Below are the code and all the weights of a small trained network. Each question names an input and a target symbol and asks about switching units off, where a switched-off unit gives its printed mean instead of its output.

import numpy as np


def w(rows, s, z=0):
    codes = np.array(rows[::2]) - 128.0
    scale = np.full(codes.shape[1], s)
    scale[-1] = z or s
    return codes * scale


def f(y):
    return np.maximum(y, 0)


def softmax(a):
    e = np.exp(a - a.max(-1, keepdims=True))
    return e / e.sum(-1, keepdims=True)


def log_softmax(a):
    a = a - a.max(-1, keepdims=True)
    return a - np.log(np.exp(a).sum(-1, keepdims=True))


def net(x, mask):
    ids = ['ΘΦΨγδμπ'.index(c) for c in x.split()]
    T = len(ids)
    res = E[ids] + P[:T]
    u = 0
    for l in range(2):
        q, k, v = (res @ M[l].T for M in (Q, K, V))
        z = softmax(np.where(np.tri(T) > 0, q @ k.T / 2**0.5, -1e9)) @ v
        res = res + np.where(mask[u], z, O[l][:, -1]) @ O[l][:, :-1]
        u += 1
        y = f(res @ A[l][:, :-1].T + A[l][:, -1])
        res = res + np.where(mask[u : u + 12], y, B[l][:, -1]) @ B[l][:, :-1]
        u += 12
    return log_softmax(res[-1] @ U[:, :-1].T + U[:, -1])


Q, K, V, O, A, B = {}, {}, {}, {}, {}, {}
E = w([
[176,157,158,138,185,67,186,97,75,99],'Θ',
[144,152,121,212,197,201,84,115,74,122],'Φ',
[115,199,143,59,71,152,147,134,132,183],'Ψ',
[65,73,145,124,95,175,109,148,159,83],'γ',
[250,74,153,144,95,200,152,199,131,179],'δ',
[110,109,89,178,133,222,216,188,78,82],'μ',
[103,43,102,126,185,181,149,210,48,131],'π',
],0.021)
P = w([
[138,122,137,194,49,165,42,34,1,59],'0',
[118,175,97,131,81,110,76,103,88,56],'1',
[105,167,117,134,97,102,97,137,131,99],'2',
[90,140,110,117,119,114,96,149,136,128],'3',
[88,121,148,107,119,125,110,153,171,162],'4',
[87,98,148,103,143,137,112,157,176,183],'5',
[67,61,137,110,149,140,124,151,155,203],'6',
[52,45,151,111,149,138,130,149,150,221],'7',
[48,23,160,118,153,137,134,150,163,240],'8',
[37,8,174,120,169,158,135,150,189,242],'9',
],0.0084)
Q[0] = w([
[116,159,117,132,191,34,83,2,183,134],'L0H1',
[169,101,81,151,150,30,178,176,154,121],'L0H1',
],0.0074)
K[0] = w([
[185,130,149,249,221,75,91,101,179,65],'L0H1',
[201,9,197,74,193,84,196,147,154,2],'L0H1',
],0.0046)
V[0] = w([
[167,216,143,10,81,2,122,63,14,185],'L0H1',
[156,213,177,227,209,142,57,64,122,113],'L0H1',
],0.0039)
O[0] = w([
[104,73,248,138,186,166,52,138,112,116,5],'L0H1',
[125,92,115,114,93,81,156,131,196,216,209],'L0H1',
],0.012,0.0028)
A[0] = w([
[144,95,119,128,162,156,112,170,102,122,43],'L0N1',
[158,154,146,150,130,77,159,76,138,101,66],'L0N2',
[130,255,85,139,149,174,109,74,107,133,128],'L0N3',
[107,92,139,144,155,136,96,117,145,177,3],'L0N4',
[103,146,164,148,188,128,103,102,135,129,11],'L0N5',
[157,191,120,147,119,108,132,56,125,103,76],'L0N6',
[124,100,138,100,82,169,122,118,128,161,153],'L0N7',
[173,134,95,117,109,112,150,149,100,157,150],'L0N8',
[139,140,116,120,82,113,100,154,174,90,113],'L0N9',
[205,177,118,143,126,148,123,89,100,100,92],'L0N10',
[136,151,102,113,134,109,118,132,191,125,26],'L0N11',
[144,169,119,155,155,137,87,95,111,112,84],'L0N12',
],0.015,0.0046)
B[0] = w([
[92,207,137,76,116,66,148,100,201,93,217],'L0N1',
[149,146,63,98,218,213,123,133,148,87,170],'L0N2',
[133,80,165,167,80,44,161,173,148,174,255],'L0N3',
[113,164,150,117,148,238,175,96,87,129,178],'L0N4',
[166,84,90,76,93,95,207,130,60,173,181],'L0N5',
[43,208,151,221,204,254,136,102,175,109,155],'L0N6',
[89,125,142,108,184,78,80,103,74,121,191],'L0N7',
[204,128,153,66,179,134,47,163,152,76,244],'L0N8',
[93,124,135,93,148,78,155,4,98,187,151],'L0N9',
[78,123,153,165,89,174,111,77,153,83,184],'L0N10',
[163,62,109,75,120,98,159,195,124,125,134],'L0N11',
[101,134,199,146,93,81,153,117,235,108,164],'L0N12',
],0.0075,0.0084)
Q[1] = w([
[152,70,146,88,191,95,112,119,116,150],'L1H1',
[171,255,143,195,129,118,144,142,109,171],'L1H1',
],0.0077)
K[1] = w([
[173,209,230,15,114,56,124,181,84,255],'L1H1',
[253,52,234,177,204,143,230,138,197,211],'L1H1',
],0.0045)
V[1] = w([
[185,42,89,104,116,174,210,173,194,2],'L1H1',
[124,1,101,220,102,164,152,150,175,152],'L1H1',
],0.004)
O[1] = w([
[81,27,201,78,134,117,81,117,156,236,253],'L1H1',
[123,154,106,17,199,205,71,142,1,148,251],'L1H1',
],0.008,0.00063)
A[1] = w([
[90,169,176,88,100,138,186,138,122,100,1],'L1N1',
[158,172,69,83,153,163,166,184,165,14,118],'L1N2',
[192,177,157,157,151,176,137,182,201,82,131],'L1N3',
[192,69,143,107,123,59,115,177,49,205,55],'L1N4',
[113,73,155,55,124,199,125,134,113,133,132],'L1N5',
[100,121,169,191,2,113,99,158,202,96,51],'L1N6',
[116,166,208,162,27,154,164,125,174,180,196],'L1N7',
[133,113,215,165,154,117,115,102,121,73,106],'L1N8',
[173,114,95,159,88,183,217,134,112,162,127],'L1N9',
[166,171,70,179,108,76,157,80,181,160,134],'L1N10',
[164,124,100,100,90,145,61,167,171,153,128],'L1N11',
[161,145,101,35,83,45,67,139,74,214,67],'L1N12',
],0.0079,0.0052)
B[1] = w([
[148,130,127,168,97,98,80,157,142,169,162],'L1N1',
[106,101,172,172,130,120,81,86,89,146,253],'L1N2',
[113,150,116,111,83,116,137,75,115,124,217],'L1N3',
[163,160,60,114,86,200,168,135,181,121,177],'L1N4',
[177,127,99,124,98,79,129,108,157,88,211],'L1N5',
[103,163,160,99,146,255,99,92,66,195,161],'L1N6',
[122,93,101,125,159,73,100,128,117,51,226],'L1N7',
[115,137,64,135,181,136,137,148,134,169,201],'L1N8',
[90,123,193,118,132,175,114,166,126,108,210],'L1N9',
[97,105,142,144,100,127,89,194,178,117,182],'L1N10',
[177,152,157,80,116,72,145,133,128,153,176],'L1N11',
[43,85,203,227,140,185,124,95,68,119,161],'L1N12',
],0.0092,0.0063)
U = w([
[97,137,96,210,104,171,58,175,110,211,102],'Θ',
[58,109,223,179,125,163,67,100,42,93,207],'Φ',
[110,116,73,118,130,25,123,253,101,67,230],'Ψ',
[55,131,100,140,51,148,146,92,77,164,47],'γ',
[86,157,133,94,163,221,166,132,52,193,94],'δ',
[83,124,159,114,67,199,187,223,80,97,137],'μ',
[121,122,186,133,77,161,97,116,79,150,3],'π',
],0.0059,0.004)

Each question gives the input, a string of symbols that net reads in full, and the target symbol t.
The units are the heads (2 rows each of Q, K, V and O) and the neurons (one row each of A and B). Each row of codes is followed by its name. A weight is (code - 128) times the scale printed after its matrix; where a second scale follows, it is the last column's (O, A, B and U).
mask holds one flag per unit, layer by layer, with each layer's heads first. A switched-off unit (its flag False) gives its mean, the last column of its rows in O or B, instead of its output. The means were averaged over made-up inputs and are rounded, as every weight is.
A unit's drop is (log p(t) with every unit on - log p(t) with that unit switched off) / (log p(t) with every unit on - log p(t) with every unit switched off).
k most important neurons: the k neurons with the biggest drops, biggest first
k most important neurons of layer l: the k neurons of layer l with the biggest drops, biggest first
drop of u: that unit's drop, to one decimal
input Φ Φ Φ Φ Φ Φ μ δ, target Φ: 2 most important neurons -> (L1N12 L1N2)
input γ Φ Φ, target Ψ: most important neuron -> (L0N3)
input Θ Θ Ψ Θ μ Θ γ Φ π, target Φ: 4 most important neurons -> (L1N2 L0N7 L0N3 L0N4)
input π μ γ Ψ Φ Θ, target Φ: 3 most important neurons -> (L1N2 L0N2 L0N3)
input Φ Φ Φ π Φ Φ, target δ: 2 most important neurons of layer 0 -> (L0N1 L0N4)
input Φ Ψ Φ δ Ψ, target Ψ: 2 most important neurons -> (L1N7 L1N2)
input Ψ μ Θ, target Φ: 2 most important neurons -> (L0N2 L1N2)
input Φ Ψ δ δ μ μ Φ π μ, target Φ: 2 most important neurons of layer 1 -> (L1N2 L1N4)
input Φ δ π γ Θ μ, target Φ: 4 most important neurons of layer 1 -> (L1N2 L1N9 L1N4 L1N8)
input Φ Φ Φ Φ μ Θ Φ Φ δ Φ, target δ: 3 most important neurons -> (L0N4 L0N1 L0N3)
input γ γ π Ψ Φ Φ Θ Ψ, target Ψ: 2 most important neurons -> (L1N2 L1N7)
input Φ μ Φ μ Φ Φ δ, target Φ: 3 most important neurons -> (L1N12 L0N3 L1N2)
input Φ μ Θ, target δ: 2 most important neurons -> (L0N2 L0N1)
input Θ Φ Φ γ π Φ δ δ γ Ψ, target Φ: 2 most important neurons -> (L1N12 L0N7)
input μ Θ μ Φ Φ γ, target γ: 2 most important neurons -> (L0N9 L0N8)
input Θ Θ Φ Φ π Ψ Θ Θ Θ, target μ: most important neuron of layer 0 -> (L0N5)
input Φ Θ Θ Φ π π Φ μ δ, target π: 2 most important neurons of layer 0 -> (L0N8 L0N3)
input Θ Φ Φ, target Ψ: 2 most important neurons of layer 1 -> (L1N7 L1N2)
input Ψ Ψ π, target Φ: drop of L0N4 -> 0.1
input Φ Φ Ψ, target Φ: drop of L0N1 -> 0.0
input μ μ Θ γ Φ γ Θ γ, target γ: drop of L0H1 -> 0.6
input Θ π Θ π Θ π Θ, target δ: drop of L1N4 -> 0.1
input γ Φ Θ Θ Θ μ δ, target π: most important neuron of layer 0 -> (L0N8)
